Below is a small trained network, with its code and all its weights. Each question gives an input and a class and asks what happens when units are switched off, that is, made to give their printed mean instead of their output.

import numpy as np


def w(rows, s, z=0):
    codes = np.array(rows[::2]) - 128.0
    scale = np.full(codes.shape[1], s)
    scale[-1] = z or s
    return codes * scale


def norm(h):
    return h / np.sqrt((h * h).mean(-1, keepdims=True) + 1e-5)


def f(y):
    return y / 2 * (1 + np.tanh(0.7978845608 * (y + 0.044715 * y**3)))


def log_softmax(a):
    a = a - a.max(-1, keepdims=True)
    return a - np.log(np.exp(a).sum(-1, keepdims=True))


def net(x, mask):
    res = np.array(x, float).reshape(1, 4) / 4 @ E
    u = 0
    for l in range(2):
        y = f(norm(res) @ A[l][:, :-1].T + A[l][:, -1])
        res = res + np.where(mask[u : u + 4], y, B[l][:, -1]) @ B[l][:, :-1]
        u += 4
    return log_softmax(norm(res)[-1] @ U[:, :-1].T + U[:, -1])


A, B = {}, {}
E = w([
[98,212,209,148,130,140,96,254,130,139],'x0',
[145,98,130,177,119,75,26,42,195,245],'x1',
[75,164,51,89,158,184,121,172,157,149],'x2',
[209,130,137,123,44,153,135,91,128,99],'x3',
],0.003)
A[0] = w([
[69,139,1,69,172,171,136,120,167,140,147],'L0N0',
[95,118,137,85,143,174,195,152,64,65,4],'L0N1',
[145,114,139,145,151,144,144,116,127,104,89],'L0N2',
[185,131,212,168,113,114,139,136,68,96,93],'L0N3',
],0.004,0.0033)
B[0] = w([
[93,114,181,90,108,215,63,175,91,189,254],'L0N0',
[254,104,46,152,136,4,136,29,112,99,176],'L0N1',
[87,161,141,132,125,120,160,121,78,137,112],'L0N2',
[148,181,37,15,138,246,54,201,88,202,157],'L0N3',
],0.0032,0.0029)
A[1] = w([
[151,97,141,150,85,134,34,48,193,233,123],'L1N0',
[223,109,136,96,68,145,172,110,72,55,73],'L1N1',
[162,185,196,124,56,164,86,206,126,142,222],'L1N2',
[179,135,117,117,114,135,249,134,100,3,1],'L1N3',
],0.0045,0.0023)
B[1] = w([
[253,181,124,157,100,82,131,93,129,96,254],'L1N0',
[149,201,141,150,209,124,71,212,118,186,191],'L1N1',
[68,74,81,81,171,142,154,132,94,122,226],'L1N2',
[179,167,108,109,174,126,69,132,103,181,197],'L1N3',
],0.0071,0.0049)
U = w([
[215,208,94,106,201,134,81,174,80,167,174],'0',
[2,88,109,58,159,183,160,189,84,115,194],'1',
[38,133,189,182,141,108,123,175,213,149,59],'2',
[138,121,115,147,55,172,141,78,189,122,62],'3',
[100,131,210,185,41,175,170,118,191,97,21],'4',
[249,146,136,190,33,17,112,9,179,120,170],'5',
[90,49,130,141,83,152,181,24,128,103,111],'6',
[97,134,203,169,31,153,177,120,185,78,4],'7',
],0.0081,0.0047)

Each question gives the input, the list of numbers given to net, and the class t.
The units are the neurons (one row each of A and B). Each row of codes is followed by its name. A weight is (code - 128) times the scale printed after its matrix; where a second scale follows, it is the last column's (A, B and U).
mask holds one flag per neuron, layer by layer. A switched-off neuron (its flag False) gives its mean, the last column of its row in B, instead of its output. The means were averaged over made-up inputs and are rounded, as every weight is.
A unit's drop is (log p(t) with every unit on - log p(t) with that unit switched off) / (log p(t) with every unit on - log p(t) with every unit switched off).
The circuit of an input: a set's keep is (log p(t) with only the set's units on - log p(t) with every unit switched off) / (log p(t) with every unit on - log p(t) with every unit switched off). Starting from all 8 units, units are removed one at a time, each time the one whose removal leaves the highest keep (on an exact tie, the one counted first), for as long as the keep stays at least 0.8.
units of the circuit, in order: the units of the circuit, biggest drop first
top k neurons: the k neurons with the biggest drops, biggest first
top k neurons in layer l: the k neurons of layer l with the biggest drops, biggest first
drop of u: that unit's drop, to one decimal
input [-7,-2,-6,-1], class 0: top 2 neurons in layer 1 : (L1N1, L1N0)
input [7,-2,-4,6], class 1: units of the circuit, in order : (L1N2)
input [4,4,-7,7], class 0: top 4 neurons : (L0N3, L1N2, L1N1, L0N1)
input [7,-3,-8,8], class 1: units of the circuit, in order : (L1N2, L1N0)
input [-8,2,4,-1], class 5: top 2 neurons : (L1N0, L1N2)
input [-3,1,6,4], class 6: units of the circuit, in order : (L1N1, L1N3)
input [-8,-3,-8,-1], class 0: top 2 neurons : (L1N1, L1N0)
input [8,-6,1,-7], class 1: top 2 neurons : (L1N0, L1N1)
input [0,7,3,-7], class 5: units of the circuit, in order : (L1N0, L1N1)
input [-5,-3,7,0], class 1: top 2 neurons : (L1N0, L0N0)
input [-8,-2,2,5], class 0: top 2 neurons : (L1N1, L1N0)
input [-6,-4,-8,7], class 0: drop of L1N1 : 0.2
input [-8,-6,-8,8], class 0: drop of L1N1 : 0.2
input [-8,-5,-8,-6], class 0: units of the circuit, in order : (L1N1)
input [-3,5,5,-2], class 5: drop of L1N0 : 0.2
input [6,6,3,8], class 5: top 3 neurons in layer 1 : (L1N0, L1N1, L1N3)
input [-8,-3,-8,-5], class 0: drop of L1N0 : 0.3
